Each row has a class, written as a number after it.
[   7 -184 -172 -352 -223   -4  314 -149 -165   31   39  185  287 -194
  -63 -104 -300   61  151  -20 -290   43  116  140  277  -19 -456   98
  -89 -129  247  -39  -54 -160 -196  -16] => 4
[ 212 -139  311 -211 -256 -103 -113 -197 -390 -134  -37  191    0  -39
   95  168 -153  -41  130   64   71  266  106  193  -57  236 -255 -211
 -214 -172 -159  118 -235  152   96  137] => 1
[-197   27    8 -100  -89  -50  124  -25   17   43  -60  -15   84  -26
  -28  -46   11  -42 -124 -160   20  126  150   68   62  135 -108   47
 -198  123  -37  -76  488  -67   46  113] => 3
[ -57 -134  107  485   37  174 -192 -124   56  -80 -117  209 -277  181
  -94    0   70  115  165  -27  302  -60 -195   -3 -192 -187  165  106
   81  -78  141  272    3  271  249 -127] => 1
[-249 -143   82  -71  -64   92  120  -60  -83  -21 -186  -16  -68  -75
   65   -2 -168    6   68  235   -1   70   26   46  -33  -60 -229  134
  -59  -32  -51   74  151   24 -105  -87] => 6
[ 518  -12  -25  221 -191 -154  231  175  204  148  260   32  132   20
 -107   88  418 -448 -433 -354    4  -84 -145  265 -266   -9  141  -98
  -67  -76  203  171  127   85  203  146] => 6
[  43   60 -153  255 -118  -89  115  162   73  -17   63   79  173   -8
 -198   47  241  -10 -205 -500  117  -94   17  -90  -45   43  267  -31
  -67  -83   45  184   97   57  260   66] => 4
[-404   57 -205  105 -154   61 -190 -241 -150   26 -192  161   35 -105
  -71 -144 -381  317  332  -16  125   15 -138 -113  239  -11 -156  105
   41  -25  174  113  172  -29  209  -75] => 6
[-180  136  223  110  156  324  -16    0   88  103 -376 -460 -357 -196
  238  -83  -65 -456  202  777   -8 -252 -235  111 -507   65  -88   15
   51  130 -146 -307  317  -29  -18 -222] => 3
[-169   65 -195 -201  -40  -91   18   17    4  173   26   47  183  -54
   75 -107 -259  -34 -102  -92 -107   75  -54   40  194   59 -168   52
 -121   34  175 -112  367 -224  -12  132] => 6
[ 464  -83  382  158 -293 -148  143 -109  -36  -84  182   11    7   53
 -122  149  460  -57 -171 -153  172   15  144  223 -273  102  101 -169
 -129  -21 -134  224 -133  317  148   34] => 0
[-480  -72 -211 -379  -67   37   -7 -224 -203   67 -117   96  181  -84
   57 -267 -608  375  319  170 -235   65   47  -31  473  -39 -422  238
  -29  -27  122 -174    7 -253 -274 -135] => 2
[-313 -127  147 -217 -225   61   76 -186 -596 -111 -350  337   -5 -211
  -84  151 -571   80  543  149  -23  274  121  -26  223  260 -362 -163
  -52 -329   22   79 -338   -7   48    0] => 2
[  84   93  -92 -190  -34 -198  -64  111  170   63  298 -144  322  -13
  112 -137  109 -100 -413 -200  -17   29   80  107   23  110   -7   57
 -280  226  -63 -203  437 -138   25  238] => 5
[-305    8  -26 -168  196  145 -188  169 -146 -126 -257   20   76  -24
  192   36 -457   37  154  232   22  163   67 -179 -113   39 -155   97
   26 -157 -150  -24 -137  -72  -29  -60] => 2
[-373  -10   79  123  199  232   62 -126  139   42  -11 -135 -202  108
   62 -158 -100  170   83  385  -56   -5   12  -31    9 -186  -41  201
  -64  180   27 -283  380  -89 -252  -25] => 8
[ 466 -106   -2  191 -129 -122  -16 -223  115  120  221   -6 -135  193
   -7 -312  249  -79 -160  130 -134 -257 -225  475 -100 -273  -51   14
   54   73  263  153   26  231 -104  -87] => 7
[-417  -23   50 -318  104  -24   11  -55   75 -108  -21 -157  155    6
  128 -121  -90  199  -26  173  -19  164  284   12  111   16 -190  231
 -175  193 -190 -201  270  -96 -189   27] => 7
[-182  -34   -7  -43  183  156   -3  210   -5  -89  -65  137  108   16
   50  132 -318    3   19   35   73  206   53 -198  -65   -8  -23   94
  -33 -123   -5  -58    3  -83   27   24] => 0
[  87  -83  194   93   79  148  156   75  304    0  189 -187  -95  122
   80   51  250 -116 -261  196    1  -74   11   80 -289 -148   72  173
  -87   62 -130 -100   65   63 -152  -27] => 8
[ 183   11  -25  276 -156    2  -37  157 -168   78 -187  130  -65  -15
  -16  146  -40 -396 -123 -141  173   32 -300   49 -275   81  175 -136
    7 -273   24  336   24  150  352   43] => 6
[-641  -63   86  283 -174  492  558   97 -177   35 -329  159 -212 -221
 -308  193 -304 -203  369  125  -33  -33 -152 -216   95   55  175  182
   26 -363  220 -170 -173  -71   61 -137] => 0
[-155   68  108 -363   -8 -186 -165 -264   -8   49   78 -283  140  -39
  176 -188   45  213  -58  147  -47  109  267   80  120  102 -283    9
 -129  365 -259 -240  383  -45 -119   52] => 7
[  28 -168   99 -368 -323 -144   64 -208 -664   10 -264  422   81 -217
  -33   53 -574  126  400   76 -145  237   63  118  272  170 -495 -286
  -61 -333  110  289 -343   37  -48  -17] => 8
[ 251  -61  -12  145 -106   30  -71 -169  -27   15  153  247  -32  138
  -50 -129 -130   10   72  -45   11   -9 -124  223  -48 -126 -113  -62
   26 -117  264  113  -38   70  127   26] => 5
[ 260  -17  206  198 -278  -42  300  -96  -81  -19   15  -32 -147  -10
 -219   71  364  -15  -13 -205   21 -114  109  143  -74   20  132 -189
   27  -44  -69  189 -150  187   19  -59] => 5
[-174  -86  -37  -35 -320    2 -130 -331 -260  120   35  199   33 -163
  -35  -95 -326  154  317  -70   19    3 -143   18  200   64 -297  -44
   98  -97  182  -43  -99  -14  278  -98] => 4
[ 354  -38  187  291 -175  -13  -97 -237  175  113   87  -59 -195  101
  -71  -77  333 -110  -65   19  160 -203 -194  251 -271  -73  117   -3
  103  106  111  101   60  283  228 -153] => 7
[  55   19   22  119   86   66   31   94  168  -60  -31 -102   11   96
   44  -69   73  -50  -89   44   56 -117    4   66 -290 -135   11   39
   58  -55 -116  149  -48  132   69 -156] => 7
[  22   13   66  335  -28   14  118  102  178   71   20  -67  -29   38
  -20   67  245 -187 -277 -119  133   -4  -78    3 -264  -33  167   25
 -169   41    8   72  426   46  170   74] => 6
[-465   24  179   70    5  279  384  -82 -192  -37 -192  -55 -170 -131
 -188  131 -190   45  299  216  -38  -23  132 -275   71  111   77   11
  -76 -163 -105 -215 -114  -85  -96  -80] => 4
[-284   32  249  -40   43  200 -116  -14   50   72 -177 -154 -166  -71
  238   75  -70 -301   -8  241   73  128  -26  -78 -298  133  -45   59
  -94  176 -134 -376  331  -23  179   16] => 7
[ 350  -46  272  294 -214  142  309  -29 -136   67 -104    5 -272  -32
 -149  132  110 -364  115  213  -16 -208 -216  186 -336   -8  131 -209
  141 -289   56  138 -386  223   44 -223] => 0
[-116   18 -229 -244 -162 -307  -75   -1  -82   52  119  150  338   30
  -92 -160 -105  237 -171 -476    7  101  116   64  425  142 -109    8
 -149   42   15   68  227  -75  107  200] => 1
[  -2    8  -43  -58 -296 -161  245 -196 -247  -67  121   68  229  -67
 -253 -163  -20  357  204 -212 -129  -26  189    6  342   60  -40  -71
  -62  -75   -1   18 -241  -20 -126  -33] => 8
[-108   64 -224  228  214  137 -160  224   33 -108 -123   56   19  150
  -65 -188 -148   76  107  -35   73  -79 -109   -1  -51 -143  173  102
  192 -118   80   80  -84   37  104  -12] => 1
[ 850  -78  196  171 -118 -124 -225  -44  222   73  209  206  -67  202
   25   14  289 -489 -316 -138  180 -119 -252  406 -506   22  -10 -143
   -1   16  170  238  -50  387  472   88] => 7
[ 585   77  160  182   -8 -289   40  152  433  103  259 -302  -10  243
   95  -19  842 -436 -758 -234   70 -123   54  452 -496  -21  202 -139
 -137  312 -163  105  464  255  116  179] => 7
[ 250  -34   57 -148  111  -37  -96  195  212  -82  159  -18  125  143
  167  -24   69 -182 -334   17   40  117   66  194 -307  -61  -75  123
  -93   31  -82   29   61   53   25   94] => 3
[ 439    8   29  280   83  -98 -276  -10  110  -96   29   26  -12  269
   -1 -110  319  -28 -142  -85  151  -39  -37  224 -363 -173  126  -27
   97   48  -35  312  -23  293  137  -16] => 2
[ 541  -28  305  377  185  107 -183  151  288   -1  121  -86 -359  303
  155   82  342 -650 -297  260  177  -93 -294  329 -735 -100  239  -45
   97   19  -29  -35  -31  298  204   31] => 2
[-449    2   -5  -33  120  110 -181  -61 -171 -188 -338   31  -29   39
   41  -70 -302  370  287   48  208  102  161 -150    0   -5  -84  103
   73  -21 -190  126   49   43  111 -141] => 4
[ 454   32   53  434  191  138 -104  200  250   17   84 -115 -241  228
   30 -129  256 -442 -198  223   89 -307 -357  342 -604 -250  283   35
  238  -63  131   72 -178  257  175 -111] => 4
[ 144  105  -35   75  160  -33 -402  204  -60   11  -89   14  -39  173
  202   38 -157 -196 -179  -57  201   22 -181   85 -283   93   65 -147
   11  -74 -151  180   57  101  319   94] => 2
[  40   82   -4   69   10    6 -199  166 -161   71 -274  129  -15    9
  112  123 -202 -255  -89  -77  180  119 -178   99 -224  132  -31 -145
  -12 -143    6  267  199   95  357   71] => 0
[-417  -57  -90  139  -17  179    7  -81  -78   63 -249  141 -166    6
  -37 -142 -289  124  287  161  -35   32 -187    6  169 -152  -16  199
   67 -106  268  -46  136  -90  -43  -98] => 1
[-474   55  -69 -376  -84  -71 -261 -159 -235   45  -40  114  188  -98
   53 -149 -519  241  223  -41  -45  192    7 -153  418  184 -229  134
  -81   43  -19 -264   66 -202   95   87] => 6
[  88  124  -82   97   81 -153 -101  217  -59  -10 -163 -118   61   27
   50   20  160 -128 -231 -157  139  -53   35   19 -258   75  141 -218
    0    8 -210  233  198   92  193   43] => 4
[ 289 -147  357  122 -115  165  390    4  308  107  168  -95 -214   34
   96  176  304 -509 -293  180  -53  -22  -54  242 -447  -51  -29   40
 -178   -5   69 -163  191   76   -5   12] => 7
[-657   92   19  356  364  454   11  260  224  -31 -146 -299 -342   93
   27 -144 -187 -135   55  465   98 -183 -254 -190 -168 -140  370  427
   96   52   -1 -407  206  -74  -28  -82] => 6
[-337  -44  -51  249  -28  258  117   57 -131   -6 -389  147 -158  -72
  -93  120 -265   17  257   71   52   -3 -157 -211  -73 -118   69  114
  138 -312  119  245 -151   25   46 -231] => 6
[ 437 -125  313  136 -294   79  212  -28 -276   -1 -128  154 -145 -167
 -162  194   63 -500  172  157  -14 -101 -192  287 -337  166   18 -132
   70 -414  162  198 -559  259  200  -69] => 4
[ 460 -123  266  151 -457 -164  336 -169 -134    7  217  206   92  -87
 -293  168  288 -101  -52 -266  -24   39   60  154  -51  105   11 -170
 -172 -223  141  214 -231  176  119   80] => 6
[  77 -251  430   48 -307  200  447 -172 -167   13   21  211 -207 -147
 -107  296  -10 -400   96  129    3  124   38  143 -196  177 -179  -89
 -210 -178  124 -155  -90   98  130   87] => 4
[ 360  -65  162  177    1   -4  -86    2  182  -46  188   20  -55  126
   41    7  306 -216 -230   40   98  -12  -60  328 -354  -92   32   68
  -37    1   55  129   48  236  118  118] => 4
[ 212  -99  214 -175 -303 -124  114 -315 -349   13   77  139   14 -126
  -38   74 -142  114  172  101 -102  104  120  168   90  107 -316 -272
 -116 -169  -33   98 -205   65  -64   17] => 4
[ -99  -96  379  213 -157  225  288 -203  266  211  139 -276 -273 -148
   -8  100  396 -353  -72  253   11 -139  -92  -45 -260    1   89  124
 -101  205  -21 -414  332  -26   -2  -92] => 5
[-567   61  -98  129  225  257 -146   40   15  -35  -93  -26 -150   69
   20 -154 -386  219  175  257   41   -2 -141 -171  128 -128  150  310
   50  -18   74 -261  108 -124  -50  -50] => 4
[-161   53   95  104 -165   22  179 -108 -211  -66  -37   29    4  -80
 -246  -79  -95  251  300  -20  -36  -72   69  -56  162    4  142  -59
   18 -177   15    2 -277  -17  -75 -153] => 5
[  93   -3  193  122    4   21    1   95   58  109  -59 -115  -92   12
  148   55  118 -320 -233   94  139  -12 -121  183 -361   87  -17  -65
 -175   58  -91   49  379   81  218   82] => 8
[   6  140   98  -81  150   23 -277 -109  215   21  -57 -228  -21   77
  165 -142   49  -69  -64  254   60  -29   -3  118 -214   32  -16  112
  -47  288 -117 -234  311   41   25  -17] => 7
[ 899    4   90  -56   -1 -390 -194  -85  342  103  452 -308  145  252
  220 -113  745 -119 -701 -205   -2 -114  135  477 -372  -46   -5 -121
 -164  417 -141   86  424  181  -77  180] => 4
[ -74   20 -230 -110 -358 -343  121 -359 -149  -32  211   91  318   52
 -316 -331   79  738  133 -390 -179  -84  295   82  607  -79  -93   -3
  -20   51  102  133 -116  -29 -253  -73] => 2
[  95   20 -113   77 -151 -174 -131 -274  215   79  324  106  150  150
 -168 -194  160  395 -108 -251   76  -50   40   82  236 -123   20   83
   21  239  213  -21  238   62   11    4] => 0
[-420  -12 -161 -126   18  230 -156  -80 -439   56 -309  194  -68 -184
   65 -132 -855  -69  564  537 -183   30 -359   22  250   58 -251  116
  131 -375  302  -98 -312 -167  -94  -55] => 6
[-146   13  -32 -159  -16  112  -27  -78   27  159  -78   49  -36  -76
   90  -92 -286 -140   54  180  -51    1 -149   51   69   61 -210  105
  -91  153  117 -248  286 -102   42   64] => 8
[-293  -46  229   77 -105  -14 -139 -254  157   54  304  -80   -3   20
   14  -21  134   39  -40   19  169   48  -24  -94   -9   79   47  186
 -139  197  -14 -358  203  -19  172   47] => 6
[ -81  204  -37  311  354  234 -108  127  540   -1   23 -265 -187  311
   21 -113  246  -78 -210   93  126 -169  -11  -82 -327 -155  332  195
   94  350 -107 -360  363    6   14   -8] => 2
[ 336  112  -29   19  146 -242  -90  154  267   -2  276 -304  171  194
   45  -61  519  -47 -553 -254  101 -132  179   99 -230   39  228  -64
 -104  270 -275   11  294   90   34  159] => 4
[-647   96 -262  -41 -134   15  -18 -116 -106   75  135  152  126  -13
 -231 -210 -434  432  242 -290  -50    6  -63 -287  604  -22   81  157
  109  -79  171 -271 -132 -206  131  -81] => 7
[ 277  123   33  390   18 -150 -244  -85  243  -53  214 -115   26  288
 -105  -48  557  169 -217 -366  273  -92   81  -69 -308 -133  353 -107
  149  177 -189  179   37  241  251  -44] => 6
[ 280  -58   66  -90   73  -21  -89   44   52  -78   20  -39  131   34
  134   46   91  -85 -144   88   45   27   87   86 -317  -30 -107   22
  -43  -61 -169  185  -79  115   10    2] => 4
